Below is a small trained network, with its code and all its weights. Each question gives an input and a class and asks what happens when units are switched off, that is, made to give their printed mean instead of their output.

import numpy as np


def w(rows, s, z=0):
    codes = np.array(rows[::2]) - 128.0
    scale = np.full(codes.shape[1], s)
    scale[-1] = z or s
    return codes * scale


def f(y):
    return np.maximum(y, 0)


def log_softmax(a):
    a = a - a.max(-1, keepdims=True)
    return a - np.log(np.exp(a).sum(-1, keepdims=True))


def net(x, mask):
    res = np.array(x, float).reshape(1, 5) / 4 @ E
    y = f(res @ A[0][:, :-1].T + A[0][:, -1])
    res = res + np.where(mask, y, B[0][:, -1]) @ B[0][:, :-1]
    return log_softmax(res[-1] @ U[:, :-1].T + U[:, -1])


A, B = {}, {}
E = w([
[59,83,94,67,34,111,123],'x0',
[143,129,137,110,167,152,1],'x1',
[105,89,118,203,48,226,157],'x2',
[122,240,72,163,78,132,142],'x3',
[160,133,188,105,85,175,51],'x4',
],0.0099)
A[0] = w([
[157,121,154,162,84,255,153,252],'neuron 1',
[80,112,107,124,192,76,186,199],'neuron 2',
[113,103,135,106,65,158,105,173],'neuron 3',
[137,94,112,124,140,143,180,168],'neuron 4',
[111,67,172,126,108,149,182,145],'neuron 5',
[114,109,131,85,102,147,98,182],'neuron 6',
[133,111,137,87,109,113,71,143],'neuron 7',
[142,117,152,104,153,85,117,172],'neuron 8',
[190,186,175,120,145,124,88,88],'neuron 9',
],0.013,0.0035)
B[0] = w([
[104,126,183,218,181,156,14,247],'neuron 1',
[101,85,68,115,102,23,153,197],'neuron 2',
[115,105,150,45,150,112,43,194],'neuron 3',
[65,174,56,138,73,62,127,168],'neuron 4',
[138,168,201,169,69,29,166,187],'neuron 5',
[115,74,204,53,73,161,49,182],'neuron 6',
[134,12,164,55,105,201,85,188],'neuron 7',
[167,71,142,56,200,89,217,175],'neuron 8',
[2,209,110,113,136,115,110,185],'neuron 9',
],0.0076,0.015)
U = w([
[59,182,167,154,127,60,119,129],'0',
[197,51,100,67,194,65,230,132],'1',
[2,129,19,152,10,91,79,174],'2',
[165,150,97,198,187,188,89,2],'3',
[141,84,187,45,117,158,86,167],'4',
],0.0087,0.0028)

Each question gives the input, the list of numbers given to net, and the class t.
The units are the neurons (one row each of A and B). Each row of codes is followed by its name. A weight is (code - 128) times the scale printed after its matrix; where a second scale follows, it is the last column's (A, B and U).
mask holds one flag per neuron, in row order. A switched-off neuron (its flag False) gives its mean, the last column of its row in B, instead of its output. The means were averaged over made-up inputs and are rounded, as every weight is.
A unit's drop is (log p(t) with every unit on - log p(t) with that unit switched off) / (log p(t) with every unit on - log p(t) with every unit switched off).
The circuit of an input: a set's keep is (log p(t) with only the set's units on - log p(t) with every unit switched off) / (log p(t) with every unit on - log p(t) with every unit switched off). Starting from all 9 units, units are removed one at a time, each time the one whose removal leaves the highest keep (on an exact tie, the one counted first), for as long as the keep stays at least 0.8.
units of the circuit, in order: the units of the circuit, biggest drop first
unit that matters most: the unit with the biggest drop
k most important neurons: the k neurons with the biggest drops, biggest first
drop of u: that unit's drop, to one decimal
input [-6,-6,-7,-7,5], class 1: units of the circuit, in order => (neuron 8)
input [4,-7,-8,0,5], class 1: units of the circuit, in order => (neuron 1; neuron 8)
input [7,3,-5,0,-3], class 1: 2 most important neurons => (neuron 1; neuron 8)
input [-5,-7,-8,8,-5], class 1: 2 most important neurons => (neuron 1; neuron 2)
input [-7,-1,3,-2,-6], class 2: units of the circuit, in order => (neuron 4; neuron 2)
input [1,4,-8,0,-1], class 1: 2 most important neurons => (neuron 8; neuron 1)
input [-4,-4,-3,6,-6], class 1: 3 most important neurons => (neuron 1; neuron 9; neuron 6)
input [-7,4,5,-6,5], class 3: units of the circuit, in order => (neuron 1; neuron 2)
input [-6,-6,3,-4,8], class 0: units of the circuit, in order => (neuron 5; neuron 7)
input [-2,-2,8,-3,-2], class 0: units of the circuit, in order => (neuron 5; neuron 1)
input [-8,-7,0,2,4], class 3: units of the circuit, in order => (neuron 5; neuron 2)
input [-7,0,2,-8,6], class 0: 3 most important neurons => (neuron 9; neuron 5; neuron 3)
input [2,0,-8,2,0], class 1: units of the circuit, in order => (neuron 8; neuron 1)
input [2,0,-8,-2,3], class 1: 3 most important neurons => (neuron 8; neuron 1; neuron 3)
input [-8,-3,0,-1,3], class 3: unit that matters most => neuron 5
input [-1,-3,-7,7,-5], class 1: units of the circuit, in order => (neuron 1; neuron 9)
input [1,-6,8,-1,7], class 0: units of the circuit, in order => (neuron 5; neuron 1)
input [2,-8,4,-5,7], class 0: 2 most important neurons => (neuron 5; neuron 7)
input [-5,-2,-4,0,7], class 0: 3 most important neurons => (neuron 9; neuron 6; neuron 3)
input [5,6,-7,-6,-6], class 1: units of the circuit, in order => (neuron 8)
input [-8,-8,6,4,7], class 3: 2 most important neurons => (neuron 1; neuron 2)
input [-1,6,-4,8,6], class 2: 2 most important neurons => (neuron 9; neuron 1)
input [-1,-8,4,-3,4], class 0: 2 most important neurons => (neuron 5; neuron 1)
input [-6,5,6,-4,3], class 3: drop of neuron 3 => 0.0
input [-6,-7,8,1,8], class 3: drop of neuron 5 => -0.1
input [-4,0,2,6,-3], class 3: drop of neuron 6 => 0.1
